Below is a small trained network, with its code and all its weights. Each question gives an input and a target symbol and asks what happens when units are switched off, that is, made to give their printed mean instead of their output.

import numpy as np


def w(rows, s, z=0):
    codes = np.array(rows[::2]) - 128.0
    scale = np.full(codes.shape[1], s)
    scale[-1] = z or s
    return codes * scale


def norm(h):
    return h / np.sqrt((h * h).mean(-1, keepdims=True) + 1e-5)


def f(y):
    return y / 2 * (1 + np.tanh(0.7978845608 * (y + 0.044715 * y**3)))


def softmax(a):
    e = np.exp(a - a.max(-1, keepdims=True))
    return e / e.sum(-1, keepdims=True)


def log_softmax(a):
    a = a - a.max(-1, keepdims=True)
    return a - np.log(np.exp(a).sum(-1, keepdims=True))


def net(x, mask):
    ids = ['αβγδζηθλμξπστφψ'.index(c) for c in x.split()]
    T = len(ids)
    res = E[ids] + P[:T]
    u = 0
    for l in range(2):
        q, k, v = (norm(res) @ M[l].T for M in (Q, K, V))
        z = softmax(np.where(np.tri(T) > 0, q @ k.T / 3**0.5, -1e9)) @ v
        res = res + np.where(mask[u], z, O[l][:, -1]) @ O[l][:, :-1]
        u += 1
        y = f(norm(res) @ A[l][:, :-1].T + A[l][:, -1])
        res = res + np.where(mask[u : u + 8], y, B[l][:, -1]) @ B[l][:, :-1]
        u += 8
    return log_softmax(norm(res)[-1] @ U[:, :-1].T + U[:, -1])


Q, K, V, O, A, B = {}, {}, {}, {}, {}, {}
E = w([
[33,130,103,175],'α',
[144,79,151,163],'β',
[143,123,48,145],'γ',
[134,87,151,155],'δ',
[168,159,156,69],'ζ',
[142,5,142,109],'η',
[131,141,111,93],'θ',
[87,120,190,199],'λ',
[230,203,133,64],'μ',
[143,95,151,155],'ξ',
[74,99,167,74],'π',
[152,156,153,31],'σ',
[139,99,148,155],'τ',
[114,232,188,129],'φ',
[71,90,83,143],'ψ',
],0.024)
P = w([
[48,252,49,170],'0',
[185,173,93,21],'1',
[170,154,86,36],'2',
[153,146,90,39],'3',
[152,111,107,67],'4',
[149,96,109,52],'5',
[167,80,112,55],'6',
[190,70,119,75],'7',
[203,77,119,47],'8',
[207,78,128,56],'9',
],0.0036)
Q[0] = w([
[180,38,100,142],'0.h0',
[56,57,95,254],'0.h0',
[105,80,208,175],'0.h0',
],0.0066)
K[0] = w([
[94,249,51,125],'0.h0',
[131,240,166,125],'0.h0',
[1,33,220,156],'0.h0',
],0.0064)
V[0] = w([
[143,42,125,140],'0.h0',
[210,191,27,157],'0.h0',
[2,128,133,33],'0.h0',
],0.0072)
O[0] = w([
[83,76,51,106,196],'0.h0',
[168,135,12,50,6],'0.h0',
[163,113,88,3,168],'0.h0',
],0.0069,0.0022)
A[0] = w([
[188,68,160,99,194],'0.n0',
[164,205,215,95,93],'0.n1',
[2,153,249,82,143],'0.n2',
[225,212,64,83,251],'0.n3',
[38,239,64,190,67],'0.n4',
[218,76,114,187,2],'0.n5',
[77,29,49,169,76],'0.n6',
[46,240,89,141,114],'0.n7',
],0.0082,0.0017)
B[0] = w([
[51,82,101,75,246],'0.n0',
[172,120,152,74,200],'0.n1',
[195,2,151,148,252],'0.n2',
[224,78,78,180,253],'0.n3',
[166,94,134,51,150],'0.n4',
[59,129,190,109,172],'0.n5',
[64,174,126,65,204],'0.n6',
[172,146,208,135,147],'0.n7',
],0.0092,0.0041)
Q[1] = w([
[222,109,112,96],'1.h0',
[44,132,26,30],'1.h0',
[164,202,101,253],'1.h0',
],0.0061)
K[1] = w([
[91,3,12,175],'1.h0',
[179,155,22,202],'1.h0',
[103,207,198,85],'1.h0',
],0.0067)
V[1] = w([
[155,73,20,218],'1.h0',
[87,89,180,116],'1.h0',
[54,2,23,183],'1.h0',
],0.0047)
O[1] = w([
[100,13,122,251,154],'1.h0',
[150,150,145,163,195],'1.h0',
[95,104,109,91,254],'1.h0',
],0.011,0.002)
A[1] = w([
[88,106,202,99,69],'1.n0',
[57,238,60,68,87],'1.n1',
[4,83,98,141,148],'1.n2',
[181,72,33,145,117],'1.n3',
[127,141,206,239,64],'1.n4',
[145,73,86,103,200],'1.n5',
[133,175,105,194,4],'1.n6',
[73,165,51,232,175],'1.n7',
],0.011,0.0022)
B[1] = w([
[55,177,173,212,220],'1.n0',
[185,112,107,13,124],'1.n1',
[133,241,133,111,255],'1.n2',
[71,150,101,208,203],'1.n3',
[167,142,26,142,157],'1.n4',
[91,95,2,150,222],'1.n5',
[129,125,130,74,114],'1.n6',
[215,169,162,30,144],'1.n7',
],0.0084,0.0065)
U = w([
[143,127,144,28,106],'α',
[137,147,134,142,37],'β',
[81,113,88,92,30],'γ',
[135,159,143,185,179],'δ',
[132,132,152,135,34],'ζ',
[125,135,133,125,40],'η',
[95,92,31,168,183],'θ',
[166,75,187,250,37],'λ',
[163,138,139,128,215],'μ',
[143,147,135,167,18],'ξ',
[131,19,174,94,254],'π',
[119,137,152,106,100],'σ',
[144,173,132,144,83],'τ',
[198,126,246,134,104],'φ',
[106,139,79,4,93],'ψ',
],0.017,0.0043)

Each question gives the input, a string of symbols that net reads in full, and the target symbol t.
The units are the heads (3 rows each of Q, K, V and O) and the neurons (one row each of A and B). Each row of codes is followed by its name. A weight is (code - 128) times the scale printed after its matrix; where a second scale follows, it is the last column's (O, A, B and U).
mask holds one flag per unit, layer by layer, with each layer's heads first. A switched-off unit (its flag False) gives its mean, the last column of its rows in O or B, instead of its output. The means were averaged over made-up inputs and are rounded, as every weight is.
A unit's drop is (log p(t) with every unit on - log p(t) with that unit switched off) / (log p(t) with every unit on - log p(t) with every unit switched off).
The circuit of an input: a set's keep is (log p(t) with only the set's units on - log p(t) with every unit switched off) / (log p(t) with every unit on - log p(t) with every unit switched off). Starting from the 12 units with the biggest drops (on a tie, the unit counted first), units are removed one at a time, each time the one whose removal leaves the highest keep (on an exact tie, the one counted first), for as long as the keep stays at least 0.8.
units of the circuit, in order: the units of the circuit, biggest drop first
unit that matters most: the unit with the biggest drop
k most important neurons: the k neurons with the biggest drops, biggest first
top k neurons in layer l: the k neurons of layer l with the biggest drops, biggest first
drop when u is switched off: that unit's drop, to one decimal
input γ π τ ξ π δ γ φ η σ, target θ: 2 most important neurons -> 1.n5, 0.n3
input μ θ σ σ π δ ψ σ, target π: unit that matters most -> 1.n2
input ζ λ ξ δ δ δ σ, target π: units of the circuit, in order -> 0.h0, 0.n2
input θ σ τ, target θ: 2 most important neurons -> 0.n3, 0.n2
input ψ δ μ α σ β γ μ τ σ, target θ: units of the circuit, in order -> 0.n3, 0.h0, 1.n5, 1.h0
input σ ψ γ β ξ η λ β ζ, target θ: top 2 neurons in layer 1 -> 1.n5, 1.n3
input δ σ ψ π θ γ μ σ γ η, target θ: units of the circuit, in order -> 1.n5, 0.n2
input π τ τ, target π: top 2 neurons in layer 1 -> 1.n3, 1.n2
input τ π β θ ζ δ ζ, target π: 2 most important neurons -> 1.n2, 0.n1
input θ δ τ ξ γ γ φ ψ, target ψ: units of the circuit, in order -> 0.n6, 0.n2, 1.n1
input π δ δ, target π: 2 most important neurons -> 0.n2, 1.n3
input δ θ φ θ δ ξ φ γ ψ, target ψ: 3 most important neurons -> 0.n6, 0.n2, 1.n1
input π π θ δ, target π: top 2 neurons in layer 0 -> 0.n6, 0.n2
input π π β, target π: unit that matters most -> 0.h0
input α μ γ ζ, target θ: 2 most important neurons -> 0.n3, 1.n3
input π λ μ α δ ζ, target π: 2 most important neurons -> 1.n2, 0.n2
input ψ α τ, target ψ: drop when 0.n3 is switched off -> 0.1
input μ δ τ ψ π σ θ θ, target θ: drop when 1.n3 is switched off -> 0.1
input θ ζ σ φ, target φ: drop when 1.n1 is switched off -> 0.0
input δ ζ π, target π: most important neuron -> 0.n2
input θ γ β, target θ: drop when 0.h0 is switched off -> 1.4
